Group, then class
[ -5.9  -1.6  12.9  11.7 -17.8  -9.0 -24.5  -8.2 -15.2  -2.1 -13.8 -11.1
 -18.6  16.3  21.8 -29.9 -39.1 -30.5 -35.1  34.5   6.2  -2.8 -10.8 -10.1
   8.5  34.3   4.1  16.7   6.9 -11.4  -8.7  25.7 -44.6   7.3  16.1  -1.1
  -0.9 -30.5 -31.6  -3.4  -1.2  -9.0   7.5   5.6  -7.2 -27.0  23.8 -18.1
  -5.3 -18.1  15.4   8.8  12.9  21.6   3.5  -4.8 -14.0  26.8  -0.8  -2.2
 -23.7  -2.1   1.6  33.5   1.9  -4.2 -12.2  16.0 -15.7   0.4 -33.0  -7.1
  17.8  14.0 -19.6  16.3 -32.2]  j311.<24>
[ -3.1  -0.9  -4.1  16.5  11.5  15.5 -16.8  24.0  32.2   5.7 -33.3  11.0
  19.4   9.7   9.5  23.3   2.5   5.7   5.8   4.2  -9.7 -28.5  10.6  -2.3
 -29.4 -20.6  23.6  -6.8 -35.7 -12.6 -15.2   8.1  26.5  19.3 -10.1  -4.0
 -16.0  11.1  11.3 -23.5   6.6 -12.6  -7.4  14.4   3.4  16.6   1.5   0.5
 -19.7   0.1   0.4 -25.5  44.8  -7.1 -22.9  13.4  15.2 -31.0   4.9  40.8
  18.4 -11.3  11.7  -1.7  11.4 -28.0  15.7  -2.4 -15.1   6.1  -5.5  11.4
  24.2  24.6   6.3  -0.3 -18.2]  j851.<25>
[ -2.5 -14.0   3.2  -7.8  10.5  11.1  -2.7  27.7  33.5 -17.2 -18.1   9.5
  14.8 -16.8  -5.3  56.9  13.4   1.5  16.9 -21.2  13.2 -29.0   0.3 -11.2
 -11.2 -18.8  11.8  -3.0 -26.6   0.0   3.4   5.6  41.0  12.5  -8.5  -1.7
  -2.0  24.5 -18.9 -42.1  -9.5 -27.5  18.0  10.5  16.9  17.4   7.4  11.2
 -14.0  -0.2 -25.3 -29.9  19.0 -15.1 -18.8 -33.0  18.8 -10.9  -4.3  19.5
  15.1 -15.0  -0.1 -24.3   8.1 -37.7  38.6 -18.9 -24.0 -10.8   3.3  -7.7
  27.0   8.5  -7.0  -5.9  -1.3]  j851.<25>
[-39.2 -19.6  -8.1   5.2  -9.5   6.8  17.1 -14.9  55.7 -20.1 -22.5   8.9
  -0.2   4.5  21.9 -12.8 -13.2 -18.3  11.3  -1.6  -9.3  -3.4  -8.1   0.9
  -8.6 -26.7  41.6   9.5  10.9  -8.2  44.1  30.3 -21.6  21.5   4.9   5.3
 -44.8  -8.3  -7.2 -11.0 -22.1  -3.1  -2.3  35.5  -2.2 -13.8  -3.0 -15.6
  12.3 -24.5  -8.0   0.1  18.1 -35.1  -8.1 -20.5  -6.8  24.7  -2.7 -11.3
  -1.9  15.3  10.1  10.0   3.1   5.1   4.3  12.7 -30.7 -35.3 -13.6 -19.6
   1.3  -5.6   2.7  -0.4 -25.0]  j325.<15>
[-49.7   3.6  11.0 -16.5  -7.2  15.4  40.6  24.2  50.9  -9.2 -20.6   1.1
  13.4   3.8   9.1  22.2  13.7   2.0  36.4 -38.9  -0.8 -11.7  -1.8  -4.0
  -1.6  14.0  23.2 -20.4 -25.9 -16.1  11.9 -13.2  40.7   4.0 -13.2  10.9
  11.1  40.5  15.4   2.4  13.9 -19.4  -6.7  28.8 -14.5   8.5   6.3  26.2
 -27.6 -19.2  -1.3  -1.3  -1.0 -43.8  -3.7  22.3  29.2 -31.5   1.8   1.3
  37.8  -2.2   0.3 -21.8   4.0   1.8   1.2 -11.6   9.4  -2.2  41.4 -10.4
  22.0  12.5  -2.5   2.1  16.0]  j851.<37>
[-77.9 -18.8   3.8 -37.8   4.9  19.6  41.1  17.7  14.9  -2.3  20.1   2.1
  15.4  22.2  -8.2  22.4 -17.7  13.1   3.8 -23.3  -4.3 -15.6 -10.1  10.1
  -5.8  44.8  21.7   2.1 -25.6  -9.1  -4.4   0.8  34.4 -33.7 -21.5  11.5
   9.2  45.6  12.7 -23.0 -17.3 -15.3  -7.7  -6.1  14.2   7.9  11.3  -6.1
 -20.2 -11.7   0.6 -10.1   9.5  -4.9 -17.3  35.7   1.0 -44.2 -25.3 -19.9
  37.5   7.5 -40.7   5.1  -2.7 -20.8   3.4 -19.2  37.6  24.5   9.8 -26.6
  17.9  17.0  -1.6   0.6  24.9]  j851.<19>
[-11.3 -17.7  19.5   1.5 -24.1  -6.6  -7.3 -23.9  14.1 -18.5 -13.9  -2.9
 -10.6  12.4  -1.5 -28.4 -40.9  -9.4 -19.8  22.1 -14.2 -19.4  -2.9 -12.8
  -0.3   9.2  -6.7   4.9   4.1   4.4  10.7  18.5  -5.5  -4.6   1.9 -18.0
  -1.8  -9.9 -29.4 -37.8   8.3  -6.3  22.7  14.2   6.4 -17.0   0.8 -15.1
  -4.9  -1.2   7.0  24.6  -3.2  -8.4 -13.7   9.0  -8.6  -4.4  20.7 -47.7
 -13.6   2.8  13.6  26.0   8.3  12.1   0.9  29.6 -32.0  -2.4  -9.2  -9.3
   5.6   0.3 -13.7   2.7 -21.8]  j311.<22>
[-25.1 -10.3  15.5 -15.6  11.6  15.9  24.9  15.4  27.0  -1.4 -15.5   7.3
  20.6   0.7   2.6  30.4   9.1  19.5  12.8 -19.0  -0.3 -18.4 -20.8  -2.9
 -22.6  -7.9  17.6 -14.8 -21.2  -8.3  -6.6  -6.1  42.9 -11.3 -17.4  -6.2
   2.4  24.7   2.7 -19.6   2.8  -7.1   5.2  -0.7  10.1  17.5   4.1   9.5
 -32.1  -9.8 -12.1 -14.5  15.2 -18.7 -21.7  25.1   6.5 -18.9  -4.2   7.2
  21.2 -13.7  -0.7  -1.7   4.6 -26.3  17.1  -6.1   1.7  11.9  11.7  -7.0
  23.9  10.8   2.1  -6.3  11.6]  j851.<25>
[  3.5 -24.1  -7.1   0.9 -39.3   0.9 -34.7 -11.3  18.4   7.4 -36.7  -1.1
 -18.1  12.8   9.0 -37.1 -30.0 -24.7 -35.7  28.2  -4.2 -16.8  -3.2  -7.8
 -11.4  22.9  22.2  15.3 -15.7 -10.8 -36.1  45.7 -40.2  11.9 -11.8 -21.6
 -21.2 -16.0 -20.7 -43.0  -1.2   4.0  24.3  57.1  -8.0 -20.7  19.2 -25.8
   4.3  15.3   5.2   8.6  26.2  -1.8 -11.3  -4.6 -11.7  20.9  18.3 -15.4
 -19.9  22.8   3.4  15.6  -1.6  -5.8  18.9   1.4 -20.5  33.7 -38.0   6.3
  18.2  16.1 -31.9  11.1 -45.3]  j311.<35>
[-17.5 -21.5  15.2  -0.8 -18.7  -1.0 -22.2 -29.2  -4.5 -13.1   8.3  -4.5
 -11.0  12.3   1.0  -9.1 -53.6 -13.4 -43.7  49.8 -17.6  -8.4 -11.1 -18.7
  25.6  28.4  11.9  17.8   9.1 -15.0  -4.5  51.0 -37.8 -11.7   5.6 -18.8
 -20.5 -24.4 -35.9 -28.6 -21.3  -2.9  25.8  -1.9   7.2  -6.7  17.6 -43.2
   2.0 -17.5  -3.2  11.1   2.4  34.4  -6.7   6.8 -22.5  20.5  -8.1 -54.3
 -23.5   0.2 -20.2  46.9   5.0  -8.6   3.8  18.8 -31.5   4.8 -51.3 -14.1
  -6.7  -2.1 -15.5  -5.4 -37.3]  j311.<35>
[ 12.4  -2.3  22.4  -3.8 -13.8   7.8  -5.5  38.8  53.0  -1.9 -53.6  17.1
   0.7  -4.9  16.2  13.3 -18.1  -2.4  28.8 -42.0  20.3  -2.0   0.3 -18.0
 -25.0 -26.1  -3.0 -17.4 -19.1   0.6  22.6 -19.0  64.7  14.5   0.5  14.4
   0.4  -7.6 -16.7   7.3  11.3 -18.3   5.7  56.1  -7.3   2.4  -7.1  24.0
 -13.5  -6.0  -2.8  -8.7   2.8 -11.8 -28.9  18.7  17.2 -15.2  15.7  18.7
   6.9 -16.6  -2.1 -20.3  10.2   1.1  14.2  33.2 -40.6 -35.0  38.5  -8.1
  12.2  15.7  -9.9 -12.1 -26.8]  j851.<37>
[-38.4  -9.3 -25.4  22.9  -2.7   9.5  11.1   0.6  42.7  -1.4 -42.7  16.6
  12.1   6.6  11.5 -13.1 -25.0 -20.9   9.7   1.7 -10.7  -4.6   6.7  15.7
   2.6 -40.4  39.2  12.6   3.0  -2.5  22.5  14.6 -37.5  17.2  12.6  -3.7
 -25.4  -3.6  -3.6  -8.9  -3.2  -6.0  -2.9  -5.5 -10.2  -9.7 -13.0 -17.2
   8.1 -13.3  -3.9 -18.0  49.0 -29.1 -20.6 -30.2  -1.0   7.1 -14.0  37.4
   2.4   3.5  28.5  21.6  21.8  -0.1  11.6  -0.7 -12.7 -19.3 -28.6  13.1
  -0.3  -2.5  10.7  25.0 -11.5]  j325.<27>
[-31.7  -4.1   3.6  -1.0  16.1  10.3  16.1  23.2  21.9  -0.8  -6.2   1.5
   9.6  -2.9   7.8  12.9  -2.0   2.2  16.8  -3.0  10.6  -5.7   1.0   0.0
  -8.6   1.3  17.1  -5.8 -17.2 -14.6  -5.8 -13.8  12.0   3.3   3.7  15.5
   0.9  29.1  11.4   0.3   4.3 -14.7  -2.8  -6.7  -3.3   1.3   1.6   6.2
 -11.1  -0.5   9.2 -19.4  14.2 -17.4  -4.2   4.6   9.1 -13.4  -3.3  14.6
  18.6  -6.2   2.1  -4.6   4.4 -33.7   4.2 -11.1  17.8   1.3  18.9  -4.3
  22.1  15.9   9.9  20.4   9.5]  j851.<25>
[-32.2 -16.0 -24.4  -4.7 -17.0  -3.1 -33.0   9.4  25.7  -8.3 -30.2   6.8
 -13.6  -8.1   5.8   3.2 -36.2 -29.3 -11.7  -1.1  -3.5  -6.9  -3.8  14.4
  26.4   2.4  45.1  15.3   1.7  -6.3  -0.7  31.5 -24.3  29.6   7.2   6.3
 -29.0  -7.6 -33.5 -31.8  -4.2  -8.9  34.7  17.4   3.0  -7.0  -0.9 -21.4
  12.8   0.7 -13.9 -13.2   3.0 -24.8   6.9 -16.3  13.9  12.4  14.7  -1.8
 -15.3  -5.7  21.4  -6.9  33.8 -14.9  24.4 -26.8 -26.2  -5.3 -26.7   2.6
   0.8   5.6   5.4  12.5 -21.6]  j325.<15>
[ -1.5 -10.1   2.6  -6.4  -8.8   6.5  -8.9  17.1  34.2   4.5 -34.5   1.3
  10.0  -1.0   8.7  32.5  -1.0 -27.4   4.9 -22.0   3.0 -14.9   5.7  12.1
 -24.3  -8.2  49.2  -8.3 -32.7 -21.1   0.5  27.1  29.0  25.3  -9.1   0.9
 -10.1  17.9   0.8 -33.5  -1.1 -14.3   9.3  41.5   6.4  10.5   1.6   0.7
  -5.9  -4.1 -10.0  -4.8  10.6 -13.8   9.0   5.5  18.2  -0.1  16.0   8.0
   8.8  -5.4  16.6 -22.7   1.0 -36.3  22.4 -20.6  -8.7  -1.3   4.9  -5.8
  27.1   5.5  -4.4   1.0  -9.8]  j851.<37>
[-46.9 -13.9 -26.5  -4.4 -12.1  15.9  -3.8  10.5  54.8  -7.3 -42.7   2.3
  -0.3 -13.7  23.8 -11.1 -27.9  -4.5   5.3 -12.6  10.2 -11.1  -2.8   9.9
 -10.0  12.4  38.7   8.1 -15.0 -23.0  31.1  21.6 -27.2  26.2   0.5  10.7
 -22.6   1.3 -11.4 -13.9  -7.9  -1.5   1.5  46.3 -12.6  -8.1  16.8 -13.7
   7.4  -4.1 -15.7 -24.2  31.0 -30.0 -28.1 -12.0  10.8   4.7 -10.9  28.2
   1.3  -0.1   9.1   4.5   5.4  -6.5  18.3 -10.1 -23.9 -16.9 -11.7   2.7
  19.6   6.0  -7.6  12.8 -23.8]  j325.<15>
[-14.3  -6.8   1.2  -6.1 -10.8   3.8  -0.3  15.7  25.7   1.0 -28.8   2.7
   3.1   7.9  -3.2  27.5  -4.0   1.5  10.9 -28.3  -0.5 -13.0   8.1  -3.9
 -21.4  -4.8  30.8  -8.5 -31.0 -22.5   4.9  17.5  27.4  12.5 -10.1  -3.3
  -4.9  29.5  11.5 -26.0  -4.4   0.8  -1.0  26.2   1.1   8.9  -5.1  -3.8
 -23.1   0.1   1.5  -1.9   9.0 -26.2 -10.6  13.9  16.1 -11.6  -5.6  14.8
  16.8  -1.3   6.8 -16.7  -2.4 -22.8   9.0  -8.3   7.1  -2.9   2.2  -4.8
  18.7   9.8  -0.4  17.6   1.8]  j851.<25>
